B:
0: -191 -68 20 -280 117 22 254 109 -15 4 -55 -60 171 -87 -68 129 38 54 -33
 -177 84 98 -53 199 -40 25 102 127 5
1: -191 -328 -145 -22 325 72 -46 95 105 -118 -4 -89 270 -45 190 -1 178 97
 -93 34 -93 75 -216 318 -132 -100 11 -201 -273
2: 97 -2 -92 -129 -205 24 44 -37 -110 67 94 10 -186 31 -98 5 59 0 131 -1
 -125 158 -7 -1 -159 112 165 179 50
3: -20 197 18 118 13 -14 -17 -70 10 139 -90 -23 -368 -65 31 -80 73 -148 -25
 -1 247 -200 196 5 243 280 -51 117 146
4: 84 211 112 36 -101 -82 27 -222 20 -11 -25 51 -308 -184 -249 -181 42 31
 -100 -120 27 67 234 -98 -206 68 -70 -112 77
5: 38 106 71 -68 -86 47 128 -74 -39 55 4 72 -175 -56 -121 -18 -45 4 50 -59
 1 106 111 21 -20 72 88 104 100
6: -155 -129 56 -88 206 86 195 31 -14 35 -37 -66 169 -87 84 59 -51 49 26
 -115 -66 138 -28 221 15 -21 127 100 -66
7: 45 -145 -64 -161 -76 186 86 50 -3 -78 95 215 56 51 -72 69 -20 137 129
 105 -160 232 -140 185 -103 -128 168 -22 -64
8: 384 434 32 308 -366 -51 -238 -318 30 90 53 170 -824 15 -139 -302 85 -151
 5 191 16 -66 338 -325 -46 264 -85 -92 269
9: 297 446 171 -34 -346 34 176 -135 64 66 4 253 -469 -5 -204 5 -26 -67 60
 97 8 117 247 -184 -5 86 88 65 370
10: 141 57 -124 82 -163 -51 -232 -136 -29 -11 94 8 -385 47 -90 -222 164 -34
 -42 74 -59 40 53 -108 -247 165 -29 -112 24
11: -82 296 67 -83 14 -172 121 -58 120 29 -177 -72 -244 -251 -183 -21 237
 -71 -219 -169 354 -184 223 -17 -12 199 -157 -36 150
12: -296 -172 -42 -199 251 32 233 102 34 10 -133 -88 255 -250 -16 158 121 82
 -29 -187 177 -50 -49 357 85 -6 16 95 -167
13: 103 26 4 -73 -175 81 105 -104 -47 28 49 144 -158 -86 -167 0 -18 75 138
 -3 -101 158 66 57 -88 -6 114 83 6
14: -192 117 -9 -54 181 -146 125 -35 214 -38 -239 -77 -27 -422 -131 36 347
 21 -232 -160 364 -256 148 192 10 57 -228 -160 -88
15: 238 129 69 3 -297 72 12 -190 -156 74 154 127 -369 91 -164 -147 -157 4
 157 9 -240 288 128 -159 -190 93 187 132 158
16: -51 74 -55 -48 42 55 61 46 195 -56 -121 164 -91 -158 -58 82 214 23 -65
 95 262 -165 23 213 154 5 -91 -131 -11
17: -37 91 32 -64 16 -64 125 -20 -63 127 -19 -187 -133 -23 46 -5 55 -102 -16
 -127 -10 71 87 -17 -64 205 105 204 126
18: -80 62 -24 -261 -3 -66 163 93 32 -7 -38 -84 5 -34 -79 92 170 -10 -102
 -108 76 75 -28 58 -168 95 62 55 98
19: 192 -37 -106 57 -125 -31 -148 -125 -4 -40 151 -48 -200 77 28 -165 142 11
 -4 98 -347 262 -43 -95 -435 27 95 -131 -27
20: -217 -66 41 -31 250 -56 146 -54 13 37 -117 -177 90 -272 -1 -22 82 32 -96
 -233 88 -15 85 188 -34 57 -31 30 -124
21: -3 187 -11 -32 1 48 10 46 205 -71 -106 211 -213 -58 -80 26 191 -22 -123
 131 306 -177 55 108 157 59 -119 -178 112
22: -112 -265 -85 -112 123 256 57 133 -11 -38 41 166 157 72 80 95 -63 111
 133 104 -34 103 -190 328 148 -81 155 42 -126
23: 123 -53 57 -8 -85 210 110 -54 -85 51 118 156 -77 100 33 3 -195 51 217 87
 -281 303 -14 78 -11 -48 253 133 45
24: -80 56 61 24 155 -70 129 -96 128 -8 -114 -89 -8 -280 -14 -21 159 28 -124
 -114 43 -1 122 116 -98 -2 -65 -105 -63
25: 69 -21 -10 -4 -8 47 71 -79 95 -53 10 73 -32 -126 -31 -7 101 84 7 44 -152
 152 4 105 -181 -94 49 -122 -73
26: 207 29 -140 94 -161 43 -271 -56 23 -55 150 93 -354 220 39 -191 134 -44
 -16 243 -161 114 -62 -101 -219 106 43 -172 69
27: 173 38 -82 -141 -272 84 25 -20 -30 -16 113 180 -205 78 -148 18 58 45 120
 107 -125 190 -36 1 -165 18 147 43 81
28: 248 223 -29 51 -339 -46 -125 -186 -116 92 115 42 -546 89 -158 -199 38
 -90 65 41 -87 100 168 -242 -187 247 66 96 205
29: 12 231 -34 -44 -51 -134 137 -66 198 20 -166 -14 -196 -333 -125 86 362
 -36 -107 -30 225 -172 172 73 -28 86 -125 -57 35
30: 17 -61 61 -118 -9 83 275 -66 4 21 0 50 102 -191 -67 106 -22 117 129 -78
 -202 248 29 169 -123 -128 167 92 -74
31: 113 166 117 115 -78 162 71 -78 -67 167 22 125 -331 99 78 -45 -184 -106
 165 96 -17 51 155 -14 265 161 156 222 219
32: -144 -145 -26 -14 197 80 60 39 -20 44 -17 -80 71 -28 138 6 11 1 20 -39
 -18 47 -51 203 63 54 86 80 -74
33: 272 370 125 -47 -348 -51 207 -222 69 41 -20 183 -386 -225 -309 1 82 21
 58 -11 -51 128 275 -136 -176 12 38 19 197
34: -207 -133 -144 -291 167 31 233 247 152 -32 -112 -57 275 -116 84 293 293
 39 -39 -5 142 -40 -189 352 38 -26 63 51 -86
35: -36 36 -21 -182 -60 -12 138 12 -26 29 -11 -15 -66 -76 -119 53 89 19 10
 -97 42 76 20 71 -95 85 76 112 50
36: -268 -232 -38 -97 321 12 222 79 -22 92 -86 -279 293 -168 210 128 82 7 14
 -181 -58 72 -72 302 5 38 124 194 -169
37: -188 -50 -17 -195 204 -28 366 103 176 35 -181 -131 276 -331 80 289 267
 38 -26 -107 79 -18 -23 330 27 -62 49 91 -107
38: -32 -285 -200 -103 36 225 -57 135 21 -85 90 174 97 125 83 69 66 107 122
 200 -93 105 -255 289 15 -85 132 -56 -157
39: -355 -238 -35 4 437 71 123 81 65 28 -161 -139 254 -237 179 71 89 36 -55
 -130 191 -143 -40 410 242 20 -35 36 -232
40: 31 174 59 -112 -59 -50 276 -74 136 29 -118 28 -65 -307 -139 133 183 31
 -10 -75 51 33 146 98 -72 -22 8 26 35
41: -29 34 -31 91 104 -97 -17 -80 29 76 -37 -218 -145 -96 126 -95 171 -92
 -85 -55 -41 1 81 8 -121 167 -1 11 1
42: -164 -173 -80 -60 180 -20 12 -12 11 -36 -35 -122 89 -154 -9 -43 144 73
 -80 -124 14 32 -43 195 -147 22 -13 -59 -182
43: 28 139 -28 -99 -134 6 81 -3 -35 100 -16 27 -256 -6 -76 32 73 -70 53 -11
 116 -23 84 9 65 193 72 182 154
44: 225 294 167 -45 -273 51 87 -98 -148 134 123 69 -428 238 -74 -102 -206
 -121 95 9 -147 262 157 -253 -71 215 229 234 393
45: -100 -92 131 -95 171 137 354 1 27 51 -59 8 228 -182 71 159 -99 88 114
 -101 -143 211 15 266 60 -131 185 148 -68
46: -26 -263 -170 -84 -121 83 -52 -147 -149 -38 89 123 -56 -201 -295 -91 37
 215 163 -101 -85 112 -17 197 -192 -47 38 18 -301
47: -22 31 12 -59 -48 31 62 -84 -56 40 -11 48 -163 -106 -153 -52 1 34 32 -91
 68 28 99 64 -11 92 29 76 12
48: -142 86 108 -131 163 95 337 89 156 30 -177 93 102 -209 13 219 52 19 -4
 -36 215 -60 59 279 268 -40 32 71 53
49: -237 -202 31 7 325 57 117 -21 5 8 -75 -115 190 -192 92 -23 -7 72 -36
 -159 2 46 -4 279 29 -25 22 7 -195
50: 56 113 -136 14 -90 -106 -146 -63 82 -32 -15 -23 -307 -64 -86 -118 308
 -46 -134 48 115 -95 50 -32 -178 162 -110 -152 25
51: -92 56 24 -21 99 17 50 3 22 37 -61 -25 -115 -46 9 -31 48 -38 -64 -55 140
 -44 62 88 74 134 1 32 59
52: -117 -6 48 -52 217 19 292 41 172 42 -142 -90 179 -245 156 189 158 4 -20
 -44 -4 29 22 258 59 -64 57 38 -56
53: -10 -96 -40 14 64 56 -91 -42 -8 -57 64 20 -71 50 5 -143 23 49 -46 23
 -100 132 -50 63 -162 20 35 -124 -56
54: -6 -41 -173 -290 -192 67 45 79 37 -100 13 231 -68 -70 -295 108 209 131
 32 40 166 -7 -92 179 -83 -16 6 -46 -48
55: 251 1 -202 153 -228 102 -307 -83 23 -30 153 184 -419 184 30 -169 146 -28
 85 318 -140 43 -48 -48 -110 95 34 -144 13
56: -186 -71 -36 -58 208 12 50 67 39 13 -74 -97 38 -61 77 8 110 -16 -89 -70
 141 -55 -28 188 54 100 -5 13 -40
57: -176 114 138 -49 307 -57 380 44 239 53 -241 -156 184 -339 163 206 191
 -42 -129 -119 119 -51 111 242 105 -29 -6 20 11
58: -18 122 150 -38 37 89 240 -37 16 89 -61 64 -79 -96 -2 63 -91 -15 60 -51
 32 78 130 97 146 39 108 149 118
59: -92 -197 -80 -95 84 167 103 66 -17 8 13 79 111 -37 47 97 3 81 130 31 -39
 82 -107 282 89 -40 134 95 -120
60: 99 -2 -91 -173 -226 -55 27 -84 -106 9 102 -29 -163 -31 -200 -52 112 48
 52 -82 -165 220 4 -57 -368 80 117 78 12
61: -111 -159 24 171 323 129 -8 -11 86 -1 -31 -44 88 -28 277 -65 -9 8 -21 67
 -101 53 -42 227 91 -32 42 -103 -128
62: 100 74 7 -161 -175 34 121 -4 -96 73 91 10 -161 105 -58 23 -26 -33 95 -15
 -143 229 6 -47 -143 115 208 192 163
63: -15 -144 -147 -19 38 174 -41 82 87 -51 18 173 -16 30 70 60 116 55 75 195
 22 -10 -132 254 111 -38 49 -75 -100
64: 68 3 -2 50 -26 47 -88 -77 -44 -3 86 14 -201 102 17 -158 -20 -13 -4 40
 -129 152 13 -32 -142 87 78 -41 47
65: -131 4 -21 -256 20 47 251 90 78 -24 -102 94 82 -197 -158 189 135 86 0
 -84 197 -25 -10 249 63 -21 24 62 -23
66: -82 -286 -161 -14 183 107 -109 70 86 -131 57 17 146 42 136 -39 150 100
 -43 118 -141 118 -217 244 -163 -96 37 -220 -219
67: -56 36 63 -94 44 43 204 -7 -8 75 -44 -23 -21 -96 -5 63 -6 -4 37 -91 7 88
 61 114 31 57 109 148 53
68: -14 29 -47 40 65 -39 -69 -30 33 13 -5 -94 -165 5 68 -101 135 -60 -96 4 7
 8 19 14 -98 142 -6 -56 27
69: 25 14 31 40 27 2 -3 -86 -51 44 46 -79 -148 24 43 -124 -12 -29 -11 -41
 -133 148 54 -23 -146 107 86 29 44
70: 49 181 145 -14 27 -59 281 -123 144 33 -105 -38 -44 -293 -35 69 118 14
 -42 -88 -83 125 178 52 -131 -54 36 -16 48
71: 374 135 32 188 -285 232 -138 -119 -67 79 212 270 -479 352 111 -151 -195
 -87 235 343 -322 262 39 -155 28 90 242 62 242

135 74 -258 -146 -13 231 -87 143 -325 -422 -209 152 -819 -438 126 -504
 386 500 -562 -121 578 -218 -62 -334 -139 => 19
-313 89 -57 64 -11 -137 136 -434 172 169 141 59 323 70 -140 -19 -189
 -172 224 -211 69 22 27 99 -20 => 44
105 56 91 -58 -18 26 -5 -170 88 -33 -6 24 -351 -110 -197 -351 -52 -73 70
 -7 264 179 -116 127 -216 => 54
278 323 -368 -403 214 -93 214 287 -185 -56 26 151 -634 91 -7 -56 185 70
 -600 251 389 -291 366 -83 495 => 71
-377 -39 129 -213 38 -156 -141 -11 -159 -155 247 -224 269 403 -264 30
 -34 5 226 -27 -245 29 -4 117 335 => 39
-225 36 -146 -506 105 -46 14 114 -112 -136 -104 -158 191 215 -34 230 150
 140 -63 -13 64 -230 88 -158 468 => 61
313 35 96 137 -4 260 219 -338 -87 -217 -187 118 -356 -246 -32 -613 157 0
 -196 -258 276 -77 -336 -35 -310 => 34
-147 -96 68 -79 -6 -110 -41 -195 67 134 204 -90 71 276 -295 -55 -147
 -112 306 27 -40 169 -102 174 -14 => 15
-73 -107 88 56 -19 -63 -50 -147 -126 -6 267 -55 -107 259 -249 -232 -39
 -29 105 -14 -77 73 -103 154 -27 => 12
232 -63 25 89 -97 102 21 56 -283 -174 -180 -51 -493 -231 303 -231 335
 203 -582 -113 348 -260 245 -145 -152 => 52
265 -277 -36 -26 -121 68 -84 213 -297 -4 -128 -154 -571 -46 283 -16 348
 273 -540 80 316 -215 284 -146 -161 => 29
-92 253 -366 -500 65 81 28 45 89 -149 -337 127 -316 -384 48 -53 151 256
 -203 -68 641 -133 59 -296 105 => 66
9 -30 192 -137 -11 86 109 -426 317 86 -182 -64 180 -53 -262 -195 -154
 -231 437 -147 158 237 -359 136 -258 => 27
3 -303 -35 -78 -145 53 133 -200 120 292 -378 -195 271 -94 358 387 159 25
 -136 -173 285 -237 220 -179 -200 => 57
-55 158 125 -410 93 17 60 -88 135 -148 -206 -125 101 4 -185 -62 -16 -127
 181 -52 151 70 -93 53 175 => 63
140 -557 426 18 -160 98 -25 -221 36 210 -168 -423 280 275 5 128 59 -138
 270 -51 -149 90 -180 124 -335 => 33
75 129 74 -461 157 141 -41 174 -256 -489 -145 -106 -293 76 -208 -345 228
 162 -110 4 93 -83 -248 -76 323 => 55
-227 11 -83 -486 16 -77 102 -72 222 150 -340 -203 451 19 118 485 35 -55
 77 -82 228 -140 240 -130 238 => 21
-206 53 -97 -27 -38 -243 -201 120 -171 -7 342 -19 -383 115 -107 -70 -7
 112 -163 116 147 41 368 102 92 => 47
-101 202 -19 -75 84 -285 -11 168 -277 -84 365 -46 -239 322 -102 -16 22
 -55 -309 135 -35 -125 469 168 449 => 31
-277 31 -162 -214 40 -86 22 -136 -2 23 89 -7 141 148 -151 41 -26 62 99
 -75 92 -64 -10 -42 176 => 56
-464 -117 123 9 -92 -61 14 -593 332 202 12 -98 670 71 -242 44 -270 -191
 655 -308 -46 218 -277 116 -230 => 17
-230 -42 156 100 -99 -17 -45 -399 137 10 44 -37 139 -79 -176 -232 -139
 -93 311 -237 89 189 -165 122 -292 => 35
265 -244 282 174 -72 109 -27 -103 -235 -114 69 -137 -353 134 -97 -405
 130 2 -96 -24 -23 36 -171 128 -244 => 30
-280 28 -70 80 -82 -80 80 -504 317 257 34 87 222 -122 -143 -59 -230 -149
 326 -226 234 155 -59 86 -281 => 0
223 406 -196 -285 150 42 99 106 -112 -291 -49 217 -755 -229 -137 -483
 126 89 -398 65 491 -73 56 -35 170 => 38
-73 -205 207 -88 -106 -41 130 -322 270 298 -265 -266 495 53 114 335 -54
 -243 215 -144 82 2 127 66 -143 => 9
-369 -203 -57 -298 -41 9 -38 -253 170 123 -138 -160 473 113 -113 228 -46
 56 400 -156 69 35 -200 -99 -18 => 41
68 190 -144 135 -53 -71 -73 -73 -46 -37 185 222 -782 -290 -100 -478 -17
 85 -270 17 475 119 171 76 -263 => 2
-166 286 -172 -370 54 114 -50 51 -107 -448 -282 68 -291 -401 36 -278 229
 305 -254 -209 473 -152 -5 -261 136 => 26
-14 57 -281 -212 117 6 -1 152 -385 -231 193 81 -422 209 -117 -241 213
 287 -348 49 115 -255 -14 -143 321 => 64
-516 -14 1 -417 -40 -24 -186 -177 246 -53 -171 -160 380 -83 -186 125
 -103 84 484 -174 176 175 -155 -67 -2 => 10
